Below is a small trained network, with its code and all its weights. Each question gives an input and a class and asks what happens when units are switched off, that is, made to give their printed mean instead of their output.

import numpy as np


def w(rows, s, z=0):
    codes = np.array(rows[::2]) - 128.0
    scale = np.full(codes.shape[1], s)
    scale[-1] = z or s
    return codes * scale


def norm(h):
    return h / np.sqrt((h * h).mean(-1, keepdims=True) + 1e-5)


def f(y):
    return y / 2 * (1 + np.tanh(0.7978845608 * (y + 0.044715 * y**3)))


def log_softmax(a):
    a = a - a.max(-1, keepdims=True)
    return a - np.log(np.exp(a).sum(-1, keepdims=True))


def net(x, mask):
    res = np.array(x, float).reshape(1, 8) / 4 @ E
    u = 0
    for l in range(4):
        y = f(norm(res) @ A[l][:, :-1].T + A[l][:, -1])
        res = res + np.where(mask[u : u + 5], y, B[l][:, -1]) @ B[l][:, :-1]
        u += 5
    return log_softmax(norm(res)[-1] @ U[:, :-1].T + U[:, -1])


A, B = {}, {}
E = w([
[125,130,133,131,125,126,129,131,128,124],'x0',
[43,162,243,213,215,189,196,123,219,197],'x1',
[109,119,181,124,79,111,101,8,126,73],'x2',
[124,131,128,127,127,129,125,128,129,130],'x3',
[128,136,126,131,125,129,129,125,125,130],'x4',
[118,77,182,244,161,72,6,115,31,230],'x5',
[131,122,134,111,127,134,125,126,130,136],'x6',
[127,127,128,147,121,129,138,130,121,119],'x7',
],0.0018)
A[0] = w([
[122,126,3,28,10,85,197,158,123,77,254],'L0N0',
[176,151,135,135,150,123,85,136,125,97,73],'L0N1',
[117,171,173,70,152,101,126,36,97,68,77],'L0N2',
[91,159,165,137,166,161,169,139,124,113,43],'L0N3',
[156,76,101,116,133,70,92,167,50,173,187],'L0N4',
],0.0023,0.0011)
B[0] = w([
[162,95,206,187,251,192,18,159,140,106,251],'L0N0',
[88,49,120,132,128,166,186,130,101,139,118],'L0N1',
[86,127,100,160,98,145,128,61,73,71,140],'L0N2',
[109,170,131,164,164,47,164,139,166,96,127],'L0N3',
[47,149,18,120,84,139,160,130,24,141,195],'L0N4',
],0.0027,0.0023)
A[1] = w([
[140,154,112,125,163,157,154,251,177,172,226],'L1N0',
[148,110,149,123,119,82,85,45,71,83,111],'L1N1',
[125,97,82,169,66,139,113,130,90,179,217],'L1N2',
[111,139,176,126,158,161,203,116,252,134,238],'L1N3',
[83,115,204,176,140,100,145,126,125,239,3],'L1N4',
],0.0038,0.00064)
B[1] = w([
[161,88,204,168,189,52,176,143,88,148,205],'L1N0',
[97,165,216,180,174,81,161,85,173,188,189],'L1N1',
[107,78,72,7,139,32,136,128,137,159,178],'L1N2',
[85,125,89,103,29,90,146,120,96,173,253],'L1N3',
[245,121,75,48,156,197,75,147,146,1,207],'L1N4',
],0.0033,0.0034)
A[2] = w([
[120,168,115,161,152,80,211,207,119,130,42],'L2N0',
[149,141,97,91,113,139,52,93,98,84,254],'L2N1',
[166,139,86,128,154,169,100,252,141,105,38],'L2N2',
[154,120,128,151,135,189,37,77,166,49,29],'L2N3',
[113,159,223,166,162,154,89,87,167,58,155],'L2N4',
],0.0033,0.00057)
B[2] = w([
[206,44,157,55,158,91,146,68,181,198,174],'L2N0',
[174,78,174,208,141,110,218,136,221,163,225],'L2N1',
[158,159,163,174,180,101,61,195,14,101,192],'L2N2',
[171,13,52,26,134,118,204,44,178,238,225],'L2N3',
[183,69,36,4,156,182,50,175,107,124,253],'L2N4',
],0.0033,0.0017)
A[3] = w([
[209,111,165,112,219,200,61,129,125,68,254],'L3N0',
[111,102,86,103,76,216,108,87,209,94,112],'L3N1',
[174,74,132,74,116,108,156,122,156,110,197],'L3N2',
[131,128,148,103,121,200,176,190,152,90,191],'L3N3',
[176,97,52,132,200,103,109,253,83,145,163],'L3N4',
],0.0042,0.00067)
B[3] = w([
[198,91,147,253,182,164,152,116,134,80,213],'L3N0',
[100,110,71,147,94,180,154,109,156,109,179],'L3N1',
[130,132,99,170,187,109,154,151,136,215,179],'L3N2',
[139,146,176,159,112,88,76,135,117,133,141],'L3N3',
[63,233,133,91,58,184,110,149,117,64,253],'L3N4',
],0.0044,0.005)
U = w([
[190,178,182,208,194,207,90,222,81,26,187],'0',
[207,5,39,168,193,197,134,58,208,142,253],'1',
[38,212,40,21,60,111,60,206,44,122,63],'2',
[92,62,129,106,142,3,40,48,84,203,90],'3',
[141,145,197,86,156,39,216,198,186,240,85],'4',
[15,156,96,94,1,194,170,84,202,106,40],'5',
],0.0083,0.00075)

Each question gives the input, the list of numbers given to net, and the class t.
The units are the neurons (one row each of A and B). Each row of codes is followed by its name. A weight is (code - 128) times the scale printed after its matrix; where a second scale follows, it is the last column's (A, B and U).
mask holds one flag per neuron, layer by layer. A switched-off neuron (its flag False) gives its mean, the last column of its row in B, instead of its output. The means were averaged over made-up inputs and are rounded, as every weight is.
A unit's drop is (log p(t) with every unit on - log p(t) with that unit switched off) / (log p(t) with every unit on - log p(t) with every unit switched off).
The circuit of an input: a set's keep is (log p(t) with only the set's units on - log p(t) with every unit switched off) / (log p(t) with every unit on - log p(t) with every unit switched off). Starting from the 12 units with the biggest drops (on a tie, the unit counted first), units are removed one at a time, each time the one whose removal leaves the highest keep (on an exact tie, the one counted first), for as long as the keep stays at least 0.8.
circuit, biggest first: the units of the circuit, biggest drop first
unit that matters most: the unit with the biggest drop
k most important neurons: the k neurons with the biggest drops, biggest first
k most important neurons of layer l: the k neurons of layer l with the biggest drops, biggest first
drop of u: that unit's drop, to one decimal
input [3,7,3,-1,-7,6,1,7], class 1: circuit, biggest first	[L1N4 L2N3]
input [4,-8,-1,-5,0,-2,-8,-2], class 0: circuit, biggest first	[L0N0]
input [8,3,8,3,1,1,5,1], class 1: 4 most important neurons	[L3N4 L2N4 L0N4 L1N2]
input [8,6,-7,5,8,0,-5,4], class 4: 4 most important neurons	[L0N0 L1N0 L1N3 L2N0]
input [-7,7,1,8,-7,2,-6,4], class 1: circuit, biggest first	[L1N4 L2N3]
input [6,-6,1,-3,6,2,-7,4], class 3: 3 most important neurons	[L2N4 L1N1 L3N4]
input [2,3,-6,5,-8,-3,6,-6], class 4: 2 most important neurons	[L1N0 L1N3]
input [-7,-7,2,4,-3,-2,-8,4], class 1: circuit, biggest first	[L2N3 L0N0]
input [1,3,-5,-6,-3,-1,7,-6], class 4: 4 most important neurons	[L1N0 L1N3 L0N0 L2N0]
input [-8,0,-7,1,-3,-7,-8,8], class 0: circuit, biggest first	[L0N0 L2N2]
input [8,-7,-1,8,-8,0,2,5], class 0: 3 most important neurons	[L0N0 L1N3 L3N0]
input [5,1,-6,3,6,-8,7,8], class 4: 4 most important neurons	[L1N4 L1N3 L1N0 L2N0]
input [-3,-1,-6,4,2,1,-3,8], class 2: 2 most important neurons	[L3N4 L0N4]
input [-3,4,-1,-7,6,-1,-4,-7], class 4: unit that matters most	L1N3
input [0,5,0,-6,4,-8,0,6], class 4: 2 most important neurons of layer 3	[L3N4 L3N3]
input [0,0,-8,5,7,7,4,1], class 2: 2 most important neurons	[L0N0 L0N4]
input [-8,5,-1,-4,8,-4,7,0], class 4: 2 most important neurons	[L1N0 L3N4]
input [-4,-4,-1,-6,-3,-6,1,-4], class 0: 2 most important neurons	[L2N2 L3N4]
input [-4,6,-1,4,2,-8,-4,2], class 4: 3 most important neurons	[L1N0 L3N4 L2N0]
input [4,-3,-7,1,-3,-7,8,-7], class 0: unit that matters most	L0N0
input [-4,-4,-4,3,-4,6,5,1], class 2: drop of L0N3	0.0
input [-6,-2,-6,-5,6,-8,8,8], class 0: drop of L0N0	0.3
input [-5,6,-8,1,6,-8,2,1], class 4: drop of L1N3	0.1
